Below are the code and all the weights of a small trained network. Each question names an input and a class and asks about switching units off, where a switched-off unit gives its printed mean instead of its output.

import numpy as np


def w(rows, s, z=0):
    codes = np.array(rows[::2]) - 128.0
    scale = np.full(codes.shape[1], s)
    scale[-1] = z or s
    return codes * scale


def norm(h):
    return h / np.sqrt((h * h).mean(-1, keepdims=True) + 1e-5)


def f(y):
    return y / 2 * (1 + np.tanh(0.7978845608 * (y + 0.044715 * y**3)))


def log_softmax(a):
    a = a - a.max(-1, keepdims=True)
    return a - np.log(np.exp(a).sum(-1, keepdims=True))


def net(x, mask):
    res = np.array(x, float).reshape(1, 7) / 4 @ E
    u = 0
    for l in range(2):
        y = f(norm(res) @ A[l][:, :-1].T + A[l][:, -1])
        res = res + np.where(mask[u : u + 8], y, B[l][:, -1]) @ B[l][:, :-1]
        u += 8
    return log_softmax(norm(res)[-1] @ U[:, :-1].T + U[:, -1])


A, B = {}, {}
E = w([
[169,173,157,112,125,195,70,135],'x0',
[89,119,177,183,188,120,82,198],'x1',
[146,253,117,178,108,184,98,139],'x2',
[137,26,101,223,150,169,221,187],'x3',
[246,104,46,168,192,117,116,182],'x4',
[206,83,99,133,67,129,48,180],'x5',
[50,160,7,156,109,203,99,111],'x6',
],0.0048)
A[0] = w([
[103,107,87,118,13,141,113,80,97],'0.n0',
[167,99,240,94,158,134,227,81,131],'0.n1',
[155,172,115,163,201,153,104,121,59],'0.n2',
[89,2,109,132,130,84,232,112,27],'0.n3',
[200,88,105,154,97,132,61,155,96],'0.n4',
[92,70,53,76,160,120,189,46,77],'0.n5',
[80,139,147,95,178,142,123,113,116],'0.n6',
[159,117,142,91,31,155,151,163,3],'0.n7',
],0.0075,0.0012)
B[0] = w([
[125,141,123,110,137,26,134,108,184],'0.n0',
[48,143,158,115,113,103,201,44,249],'0.n1',
[177,160,71,93,216,100,136,211,173],'0.n2',
[242,16,115,96,181,89,26,200,254],'0.n3',
[157,108,204,127,137,129,254,81,212],'0.n4',
[173,74,91,209,59,68,15,111,203],'0.n5',
[78,137,100,185,150,78,118,205,161],'0.n6',
[138,91,145,182,224,117,170,73,147],'0.n7',
],0.0061,0.0041)
A[1] = w([
[111,183,109,104,85,127,187,75,236],'1.n0',
[127,100,94,130,124,163,189,183,151],'1.n1',
[2,100,143,154,140,139,83,118,169],'1.n2',
[147,173,94,173,201,172,157,122,7],'1.n3',
[173,158,67,176,107,201,102,136,92],'1.n4',
[159,117,77,158,106,146,171,143,56],'1.n5',
[191,85,209,164,131,145,94,135,195],'1.n6',
[25,90,105,191,120,83,115,196,243],'1.n7',
],0.0099,0.0018)
B[1] = w([
[67,205,214,1,101,115,162,142,223],'1.n0',
[165,190,130,93,169,85,98,95,162],'1.n1',
[82,207,169,58,111,55,215,66,220],'1.n2',
[76,84,97,141,52,249,40,177,184],'1.n3',
[126,244,94,104,81,157,243,23,207],'1.n4',
[57,177,192,175,133,190,105,134,159],'1.n5',
[193,112,78,48,220,147,203,81,255],'1.n6',
[141,137,229,79,159,129,190,70,244],'1.n7',
],0.0057,0.0047)
U = w([
[123,205,97,118,102,168,117,136,248],'0',
[105,141,148,155,157,122,69,247,46],'1',
[99,109,87,178,54,107,112,110,52],'2',
[190,57,145,104,202,96,160,123,191],'3',
[90,97,159,175,91,125,85,181,1],'4',
[135,69,76,125,84,62,24,130,83],'5',
[48,186,194,68,104,81,164,95,171],'6',
],0.014,0.0049)

Each question gives the input, the list of numbers given to net, and the class t.
The units are the neurons (one row each of A and B). Each row of codes is followed by its name. A weight is (code - 128) times the scale printed after its matrix; where a second scale follows, it is the last column's (A, B and U).
mask holds one flag per neuron, layer by layer. A switched-off neuron (its flag False) gives its mean, the last column of its row in B, instead of its output. The means were averaged over made-up inputs and are rounded, as every weight is.
A unit's drop is (log p(t) with every unit on - log p(t) with that unit switched off) / (log p(t) with every unit on - log p(t) with every unit switched off).
The circuit of an input: a set's keep is (log p(t) with only the set's units on - log p(t) with every unit switched off) / (log p(t) with every unit on - log p(t) with every unit switched off). Starting from the 12 units with the biggest drops (on a tie, the unit counted first), units are removed one at a time, each time the one whose removal leaves the highest keep (on an exact tie, the one counted first), for as long as the keep stays at least 0.8.
units of the circuit, in order: the units of the circuit, biggest drop first
top k neurons: the k neurons with the biggest drops, biggest first
k most important neurons of layer l: the k neurons of layer l with the biggest drops, biggest first
drop of u: that unit's drop, to one decimal
input [1,0,-7,2,-2,-3,8], class 5: top 2 neurons => 0.n5, 0.n3
input [2,-2,-5,-1,2,5,8], class 2: top 3 neurons => 0.n3, 0.n5, 0.n1
input [0,4,7,-1,0,-7,2], class 0: top 2 neurons => 0.n2, 0.n1
input [-1,1,-8,-4,-2,0,7], class 5: units of the circuit, in order => 0.n5
input [-1,-1,-2,0,8,-6,7], class 0: 3 most important neurons of layer 1 => 1.n4, 1.n5, 1.n7
input [-6,-2,1,-1,6,5,5], class 0: top 2 neurons => 0.n3, 0.n1
input [4,8,1,8,3,-5,6], class 0: top 2 neurons => 1.n4, 1.n3
input [-3,-4,-6,4,-4,0,1], class 5: 3 most important neurons of layer 0 => 0.n5, 0.n3, 0.n4
input [-6,-3,7,1,8,0,-3], class 0: units of the circuit, in order => 0.n3, 1.n3
input [-5,-1,3,-2,8,-3,2], class 0: top 2 neurons => 1.n4, 0.n3
input [7,0,-7,8,-8,8,8], class 3: 2 most important neurons of layer 0 => 0.n3, 0.n1
input [-5,-5,-6,-8,-4,6,5], class 5: top 3 neurons => 0.n5, 0.n1, 1.n4
input [4,-6,4,4,1,1,-6], class 6: top 2 neurons => 0.n3, 0.n1
input [0,-3,-2,0,-5,4,-2], class 3: units of the circuit, in order => 0.n7
input [8,0,7,-5,3,-3,-8], class 0: 2 most important neurons of layer 1 => 1.n7, 1.n2
input [-3,1,5,6,1,-4,4], class 0: 2 most important neurons of layer 1 => 1.n3, 1.n4
input [-1,4,-8,0,3,-2,8], class 5: 2 most important neurons of layer 0 => 0.n5, 0.n3
input [3,-3,-6,8,-5,-4,3], class 3: drop of 0.n3 => 2.2
input [8,4,-4,0,-2,6,4], class 3: drop of 0.n4 => 0.5
input [-4,-6,4,5,2,-1,3], class 2: drop of 0.n3 => 0.1
input [-6,-4,-7,6,-6,-8,-5], class 3: units of the circuit, in order => 0.n3
